Each row is followed by its class. Each block has new classes.
-0.364,-0.106,-2.936,0.395,1.325,-0.730,-0.256,-2.271,3.194,-0.105,-0.042,-0.647,0.296,-0.427,1.079,-0.040,1.134,-0.226,0.393	G
0.268,0.137,1.609,-1.368,-0.197,-0.422,0.174,0.652,-0.720,-0.026,0.138,0.300,-0.767,1.374,0.415,0.825,-1.220,-1.302,0.710	Q
0.234,-0.078,2.004,-2.131,-0.234,0.098,0.034,0.869,-1.441,-1.080,0.270,-0.328,-0.114,1.990,0.350,0.163,-0.129,-0.207,-0.051	K
-0.949,-0.120,4.096,0.305,-0.629,-0.117,1.163,-0.290,-1.094,0.083,0.304,0.829,-1.901,-0.541,-0.740,0.227,-0.045,-1.042,-0.461	Q
-0.581,1.005,2.932,0.596,-0.166,0.173,-0.674,1.043,0.426,0.811,-1.088,-1.910,-1.588,-1.087,0.230,-0.301,-0.334,0.099,-0.230	S
-0.630,-1.774,1.332,-0.138,-0.150,1.049,-1.168,0.960,-1.360,-0.101,-0.123,-0.155,-0.258,-0.054,-1.775,0.052,0.345,0.001,0.103	Q
0.217,-0.004,5.386,-1.634,-0.713,-0.049,-0.757,0.063,-0.854,0.071,0.325,0.051,-1.242,1.349,0.155,0.487,-0.652,-1.342,-0.554	K
1.183,-0.161,0.174,-1.701,0.942,0.008,-0.917,0.357,-1.242,-0.161,0.647,-0.576,1.566,1.716,0.804,1.974,-0.857,0.237,0.184	K
-0.914,-0.435,3.965,-1.047,-0.344,0.321,-0.471,-0.600,-0.681,0.240,0.415,0.218,0.281,0.407,0.312,0.161,-0.616,-1.158,0.037	D
-0.030,-0.287,0.607,-0.662,-0.531,-1.520,-0.166,-1.661,0.714,0.020,0.551,0.303,-1.447,0.815,1.028,0.364,-0.504,-1.905,-0.799	B
-0.957,-0.542,2.653,0.653,-0.545,-0.315,0.137,0.846,1.171,0.168,-1.379,0.884,-1.911,-0.854,-0.428,-0.248,-0.265,-0.541,-0.309	S
-0.011,-0.569,0.229,-0.930,0.109,0.130,-0.309,-0.453,-1.395,0.498,0.276,-0.501,1.506,0.716,0.615,-0.317,-0.306,-0.009,-0.369	D
1.201,-0.920,-3.568,0.507,0.650,0.212,-0.702,-0.183,1.016,-0.498,-0.015,-0.304,1.319,-0.206,1.018,-0.617,0.181,1.013,0.356	G
-0.114,-0.396,0.809,-0.238,0.113,0.582,-0.494,1.097,-1.104,-0.275,0.303,-0.035,2.556,0.281,-0.865,0.126,-0.366,1.456,0.643	D
-0.926,-0.287,2.594,1.151,-0.005,-0.498,-0.137,-2.082,1.412,-0.279,0.303,0.459,-1.387,-1.076,-0.101,-0.041,-0.241,-1.414,-0.931	F
0.416,0.179,2.259,-0.972,1.047,-0.317,-0.096,0.166,-0.792,-0.563,-0.141,-0.390,-0.768,1.283,0.202,-0.066,-0.960,-1.087,-0.151	A
-0.439,-0.400,-1.325,0.576,0.305,-0.328,-0.133,-0.802,0.829,-0.002,0.866,-0.541,0.541,-0.081,1.892,0.327,-0.080,0.028,-0.078	F
0.087,1.030,2.427,-0.572,-0.371,-1.930,0.434,-3.050,1.781,-0.637,0.025,1.264,-2.735,2.670,1.907,1.169,-2.024,-1.817,-1.049	B
0.592,0.981,1.876,-1.938,0.327,-0.215,-1.608,0.925,0.016,0.941,-0.808,-0.911,0.586,1.810,1.094,-0.073,-1.086,-2.420,0.093	S
-0.649,-0.906,2.619,0.114,0.734,-0.556,-0.702,-0.056,-0.041,0.278,0.185,-0.682,-1.206,-0.982,0.183,-0.371,-0.050,-0.403,-0.335	D
0.186,1.487,7.008,-1.650,-0.740,-1.634,-0.342,-0.801,0.839,-0.028,-0.387,0.697,-2.333,1.893,1.177,0.561,-1.872,-3.636,-1.091	P
0.293,0.076,-1.038,-0.760,-0.081,-0.115,-0.622,1.822,-0.203,-2.336,-0.601,-0.737,1.445,0.627,0.398,-0.991,0.607,0.668,0.573	S
0.532,-0.446,0.686,-0.449,-0.106,0.081,0.124,-0.313,-0.215,-0.082,0.748,0.017,0.349,1.070,-1.313,-0.101,-0.124,0.009,-0.313	A
0.472,-0.515,-0.290,-1.540,0.989,0.840,-0.426,0.019,-0.853,0.342,0.388,-0.491,1.867,1.978,1.550,0.462,-0.542,-0.166,0.841	D
-0.494,-0.999,2.039,-1.268,0.271,0.020,0.143,0.728,-0.088,0.243,0.551,0.386,-0.609,1.156,0.316,0.738,-0.876,-1.382,-0.695	A
-0.277,-0.755,0.515,-0.600,1.029,1.185,0.169,-0.294,-1.090,1.189,0.536,-0.903,1.360,-0.947,-0.160,-0.320,0.664,0.817,0.130	D
-0.519,-0.103,4.260,-1.438,-1.004,-0.147,0.751,0.298,-0.886,-0.352,0.471,0.621,-0.665,1.613,0.437,0.013,-0.110,-1.320,-0.331	A
0.851,-0.309,2.091,-1.498,0.018,0.252,-0.298,0.665,-0.716,0.913,0.341,0.109,-0.025,1.509,0.286,0.903,-0.670,-0.664,-0.176	K
1.044,-0.193,-2.004,-1.124,0.426,0.338,-0.090,0.517,-1.550,-0.181,0.815,-0.628,1.405,1.529,0.197,0.509,-0.825,0.651,0.625	A
-0.080,0.044,1.572,0.969,0.212,-0.340,0.143,-1.024,1.594,-0.058,-0.135,0.452,-0.830,1.936,-0.063,0.758,-2.481,-0.226,-0.423	G
1.392,0.011,-4.125,0.564,0.239,-1.106,0.378,-1.647,-0.267,-0.071,0.654,0.050,1.117,1.322,0.591,0.501,-0.486,0.848,-0.904	B
-0.489,0.134,3.298,-0.684,-0.170,1.086,0.183,0.780,-1.294,-0.036,0.070,0.510,-1.104,-0.815,-0.914,0.531,0.129,0.097,-0.876	K
-0.277,0.087,-1.819,-0.303,0.551,-1.695,1.178,-1.467,0.589,-0.225,0.127,0.418,-1.815,0.657,0.315,1.036,-0.475,-0.626,-0.825	B
0.178,-0.286,1.387,-0.855,0.395,0.685,-0.268,0.477,-2.177,0.519,0.776,-0.468,1.146,1.484,-1.094,-0.069,-0.207,-0.857,-0.110	D
-1.101,0.036,3.532,-1.297,-0.164,-0.529,-1.250,0.466,0.681,0.375,-0.871,0.979,0.022,0.435,0.731,-0.550,-0.664,-0.126,-0.589	S
-0.460,0.079,3.500,-0.636,-0.402,-0.642,0.097,0.856,0.566,0.081,0.084,0.053,-1.687,0.607,-0.013,0.577,-0.509,-1.088,-0.616	D
-0.181,-0.175,-1.127,-1.072,0.215,-0.383,0.476,-1.309,-0.243,0.419,0.569,0.754,-0.634,-0.166,-0.676,0.003,0.121,-0.342,0.034	B
-0.441,0.734,0.755,0.317,0.906,0.478,-0.535,1.567,0.003,-0.492,-0.290,-0.163,0.176,-0.161,-0.472,-0.292,0.311,0.677,-0.148	S
-0.470,-0.334,0.367,1.867,0.502,1.548,0.586,1.938,-1.517,0.610,-0.193,-1.817,0.388,-2.081,-1.480,-1.406,1.781,1.043,0.635	S
0.532,0.755,-0.439,-0.002,-0.293,-0.904,0.321,-1.298,1.592,-1.341,-0.992,0.048,-0.519,0.077,1.959,0.088,-0.847,-0.686,-0.302	G
0.523,-0.017,-1.759,-0.639,0.157,-1.598,0.605,-1.761,1.066,-0.366,-0.043,0.625,-0.234,1.429,1.307,1.073,-0.978,-0.887,-0.236	B
-0.114,-0.588,0.914,-0.613,-0.678,-0.369,-0.123,0.892,-1.336,-0.366,-0.217,-0.133,0.474,0.493,-0.293,-0.395,0.188,0.177,0.006	D
1.873,-1.682,-5.529,-0.233,0.992,0.321,-0.608,-0.465,0.074,-0.148,1.139,-0.787,2.860,1.769,1.228,0.470,-0.362,1.349,0.401	F
0.496,-1.062,-3.861,0.447,0.556,1.168,-0.035,-0.109,0.160,0.182,0.341,0.009,2.061,-0.565,-2.686,-0.352,0.940,0.130,0.830	F
1.364,-0.695,-2.689,1.139,0.196,-0.568,0.820,-2.141,0.196,0.337,0.897,0.780,-0.353,0.058,-0.019,-0.069,0.607,-0.263,-0.554	B
-0.265,-0.546,1.930,-1.094,-0.028,0.788,-0.103,0.245,-1.334,0.408,0.688,-0.038,0.761,0.938,-0.238,0.461,-0.468,-0.431,-0.434	D
-0.221,-0.558,-3.138,-0.507,-0.498,-0.108,-0.133,-1.160,0.596,0.408,0.176,1.021,0.577,1.331,0.071,0.410,0.162,0.048,0.326	B
-0.147,0.758,-0.983,0.373,-0.356,-1.559,1.038,-1.327,0.904,-0.632,-0.279,1.215,-2.167,0.665,-0.141,0.441,-0.174,-0.824,-0.636	B
-0.328,-0.383,6.514,-1.332,0.208,0.198,-0.454,0.206,-0.255,0.096,0.289,-0.076,-0.509,1.068,0.784,0.224,-1.089,-1.541,0.086	D

Each row is followed by its class. Each block has new classes.
-0.650,1.162,-0.747,-0.352,0.672,-0.422,1.418,2.612,0.009,0.489,0.663,-0.044,0.246,-0.831,-0.301,-2.807,0.223,-0.139,-0.169	[91]
0.001,0.519,-0.605,-0.298,0.450,0.065,0.309,0.462,0.012,0.307,0.136,0.248,-0.581,-0.573,-0.249,-0.535,-0.542,-0.446,-0.122	[89]
0.110,0.084,-0.062,0.143,0.338,0.196,0.098,0.392,0.175,-0.303,-0.307,-1.588,-0.321,-0.971,-0.614,0.222,-0.136,0.099,0.196	[77]
-0.193,-0.641,0.379,-0.132,-0.273,-0.090,0.313,-1.359,-0.039,-0.615,-0.005,0.532,0.126,0.763,-0.148,2.403,-0.268,0.363,0.432	[78]
0.389,1.610,-0.759,-0.917,0.846,0.788,1.268,1.101,-0.160,0.288,1.451,0.050,-0.132,-0.653,0.194,-2.883,-0.027,-0.144,0.143	[91]
0.070,0.265,0.298,-0.263,-0.262,-0.154,0.018,0.101,0.167,1.777,-0.298,0.384,0.020,-0.202,-0.529,0.201,-0.519,-0.182,0.157	[77]
0.189,-1.183,0.583,-1.002,-0.141,-0.441,-0.806,-1.328,0.099,-0.868,-0.964,0.306,0.136,0.543,-0.873,2.696,-0.527,0.470,0.602	[78]
-0.160,0.540,-0.252,-0.211,0.313,0.345,1.145,0.343,-0.672,0.226,0.173,0.125,-0.099,0.148,-0.115,-0.964,0.083,-0.009,0.265	[91]
0.076,0.275,0.405,-0.437,0.272,-0.441,-0.044,-0.707,0.090,-0.744,-0.623,0.489,0.015,0.649,-0.944,1.506,-0.770,0.688,0.926	[78]
-0.099,0.386,-0.215,0.634,0.266,-0.039,0.113,-0.758,0.359,-0.470,-0.906,0.898,0.431,-0.258,-0.497,0.503,-0.624,0.126,0.097	[77]
0.529,-0.181,0.264,-0.671,0.761,-0.040,-0.117,-0.020,1.277,-1.196,-0.469,0.282,0.394,-0.148,-1.189,1.208,-0.336,0.185,1.346	[86]
-0.687,-1.130,0.505,0.124,0.199,0.091,-0.432,-0.818,0.330,-0.856,-0.839,0.323,-0.060,-0.462,-0.881,2.052,-0.124,0.870,0.671	[78]
0.431,-0.229,0.550,-0.268,-0.136,0.391,0.203,-1.640,0.115,-0.165,0.159,0.219,0.034,0.642,-0.666,0.769,0.577,0.600,0.937	[85]
-0.342,0.564,-0.424,-0.503,0.413,0.211,0.328,0.585,-0.472,0.345,0.878,0.151,0.240,0.163,-0.235,-0.841,-0.094,-0.537,-0.020	[91]
-0.612,0.276,-0.422,-0.026,0.211,-0.063,0.626,0.242,0.682,-0.373,-0.257,0.088,-0.523,-0.212,-0.399,-0.517,-0.373,-0.118,-0.087	[89]
0.029,0.219,-0.172,-0.377,0.107,-0.508,0.176,-0.451,-0.059,-0.464,-0.594,0.276,-0.049,0.248,-1.259,0.363,-0.747,0.338,0.910	[85]
-0.803,0.344,0.646,-0.257,0.290,-0.114,-0.116,-0.666,-0.264,-0.720,0.041,0.395,0.068,0.617,-0.282,0.935,-0.023,0.359,0.698	[86]
0.018,0.667,-0.444,-0.754,0.460,0.495,1.990,0.938,-0.715,0.791,1.023,-0.262,-0.078,-0.573,-0.539,-2.632,0.755,0.100,0.100	[91]
0.360,-0.218,0.428,-0.546,0.135,0.180,0.571,-0.572,0.345,-0.095,-0.346,0.280,-0.438,0.341,-1.427,0.949,-0.655,0.159,1.103	[86]
0.382,-0.437,-0.091,-0.236,0.999,-0.257,-0.027,0.019,0.182,-0.594,-0.536,0.173,0.123,0.411,-0.808,1.137,-0.611,-0.061,0.553	[89]
0.427,-0.335,0.379,-0.137,0.320,0.954,-0.150,-0.716,-0.184,-0.640,-0.350,0.115,0.050,1.031,-0.334,0.648,-0.473,0.345,0.892	[86]
0.480,-0.779,1.063,-0.329,-0.136,-0.030,-0.715,-1.484,0.480,-1.101,-0.971,0.472,-0.086,0.607,-1.048,3.815,-0.812,0.865,1.227	[78]
-0.074,1.155,-0.575,-0.463,0.880,0.082,0.049,0.612,0.240,-0.016,-0.013,-0.380,-0.227,-0.447,0.208,-0.435,-0.450,0.015,-0.169	[89]
-0.014,0.209,-0.594,-0.461,0.072,-0.356,0.109,0.643,0.274,0.189,-0.261,0.322,-0.116,0.273,0.610,-0.585,-0.491,-0.244,-0.131	[89]
0.107,1.190,-0.795,-0.550,0.166,0.469,0.798,0.687,-0.280,0.642,0.890,-0.471,0.228,0.161,0.124,-1.950,0.445,0.478,0.075	[91]
0.656,0.111,0.426,-0.396,-0.356,-0.150,0.570,-0.669,-0.339,-0.210,-0.123,0.087,0.137,0.155,-0.331,-0.009,-0.175,0.426,0.642	[86]
0.802,0.946,0.335,-1.001,0.435,0.233,1.198,0.923,0.258,0.291,0.589,0.712,-0.215,-0.549,-0.927,-0.931,-0.417,-0.009,0.375	[91]
0.358,-0.634,0.264,-0.434,0.018,-0.099,-0.769,-1.489,0.480,-0.753,-0.814,0.547,0.202,0.237,-0.984,2.029,-0.723,-0.151,1.500	[78]
0.190,-0.062,0.302,-1.135,-0.145,0.909,0.039,-0.911,-0.150,-0.008,0.108,0.245,0.094,0.321,-1.349,0.357,-0.013,0.448,0.928	[85]
0.567,-0.638,0.475,-0.437,-0.187,-0.273,-0.293,-1.562,0.246,-1.041,-1.064,0.494,-0.243,0.746,-1.091,2.442,-1.155,0.694,1.814	[78]
0.582,-0.937,0.582,-0.410,-0.333,-0.878,-0.043,-1.196,-0.006,-0.708,-0.277,0.581,-0.312,0.652,-0.783,0.303,-0.516,0.724,0.814	[85]
0.807,0.219,-0.240,-0.714,0.115,0.780,0.217,-0.720,-0.011,-0.333,-0.025,0.284,0.233,-0.327,-1.350,0.592,-0.431,0.689,0.734	[85]
0.034,0.843,-0.294,-0.360,-0.339,0.632,0.179,0.560,-0.077,-0.507,-0.320,0.355,-0.355,0.365,-0.741,-0.743,-0.865,0.498,-0.064	[89]
0.312,1.318,-0.601,-0.530,0.548,0.339,0.548,0.846,0.310,-0.543,0.088,0.295,0.293,-0.752,-0.240,-1.705,-0.025,-0.004,0.061	[91]
0.280,-0.871,0.457,-0.445,0.484,-0.162,-0.318,-1.427,0.258,-0.638,-0.179,0.400,0.478,0.341,-0.305,2.023,-0.088,0.502,1.582	[78]
0.087,1.162,-0.522,-0.576,0.417,0.448,1.261,1.000,-0.470,0.677,1.204,0.072,0.000,-0.650,-0.456,-2.760,0.730,0.168,0.131	[91]
0.103,-1.029,0.829,-0.081,-1.879,0.033,-0.711,-1.441,0.258,-0.643,-0.544,0.300,-0.680,0.751,-0.859,1.869,-1.236,0.382,1.800	[78]
0.043,-0.588,0.115,-0.352,0.068,-0.508,0.522,-0.716,-0.032,-0.417,-0.081,0.276,0.040,0.247,-0.875,0.804,0.189,0.234,0.667	[86]
0.355,-0.136,0.630,-0.352,0.302,-0.144,0.098,-1.143,0.507,-0.395,0.125,0.157,0.917,0.407,-0.773,0.586,0.146,0.478,0.754	[85]
-0.516,0.984,-0.443,-0.653,0.330,0.640,0.878,1.671,-0.426,-0.029,1.072,0.069,0.020,-0.496,-0.579,-2.265,0.403,0.150,-0.310	[91]
0.474,0.186,1.283,-0.867,0.322,-0.168,-0.009,-0.558,-0.352,-0.538,0.151,0.637,0.343,0.714,-0.947,0.587,-0.481,0.499,1.436	[85]
0.036,1.190,-0.191,-0.756,0.080,0.325,0.975,0.691,-0.234,0.126,0.692,0.284,-0.188,-0.450,-0.272,-1.872,0.244,-0.125,0.274	[91]
-0.304,0.341,-0.402,-0.288,0.205,0.002,-0.956,0.142,-0.274,-0.550,-0.757,0.259,-0.220,-0.526,-0.324,-0.182,0.917,-0.364,0.166	[89]
0.294,-0.166,0.049,-0.442,0.178,0.375,0.016,-0.074,0.066,-0.705,-0.588,0.512,0.245,0.175,-1.209,0.711,-1.124,0.310,1.084	[86]

Each row is followed by its class. Each block has new classes.
-0.167,-0.085,0.558,-1.044,-2.876,-0.507,0.255,-1.156,1.200,2.307,-1.559,-0.833,1.190,-1.860,0.853,0.964,-0.746,1.272,-0.987	<69>
-0.940,0.271,-1.286,0.104,-0.469,0.128,-0.147,0.358,2.494,1.178,-0.436,0.616,1.809,0.832,-2.354,0.180,0.830,0.468,0.411	<64>
-0.258,-0.218,0.551,0.990,0.638,-0.231,-0.289,0.297,-0.058,0.142,0.643,0.193,-0.828,0.412,-2.444,-0.351,0.636,0.646,-0.342	<64>
0.274,0.537,-1.962,0.174,0.376,0.351,0.446,-0.039,2.468,2.544,-1.735,0.220,0.468,-0.624,-3.008,0.641,0.904,0.978,0.070	<64>
-0.100,-2.690,-0.150,0.856,1.282,1.549,-0.213,0.649,-0.519,2.184,0.075,-0.020,-1.838,0.107,-1.408,0.508,0.917,-0.024,0.474	<64>
-0.409,-0.134,-2.411,-0.362,-2.092,-1.579,0.104,-0.597,3.161,-1.075,-2.298,-0.039,0.998,-0.729,-0.423,-2.195,0.186,0.218,0.049	<60>
-0.985,0.106,-1.001,-0.393,-0.006,0.902,0.570,0.299,1.176,3.173,-1.326,-0.202,-0.061,-1.773,-2.248,0.707,1.521,-0.137,0.140	<64>
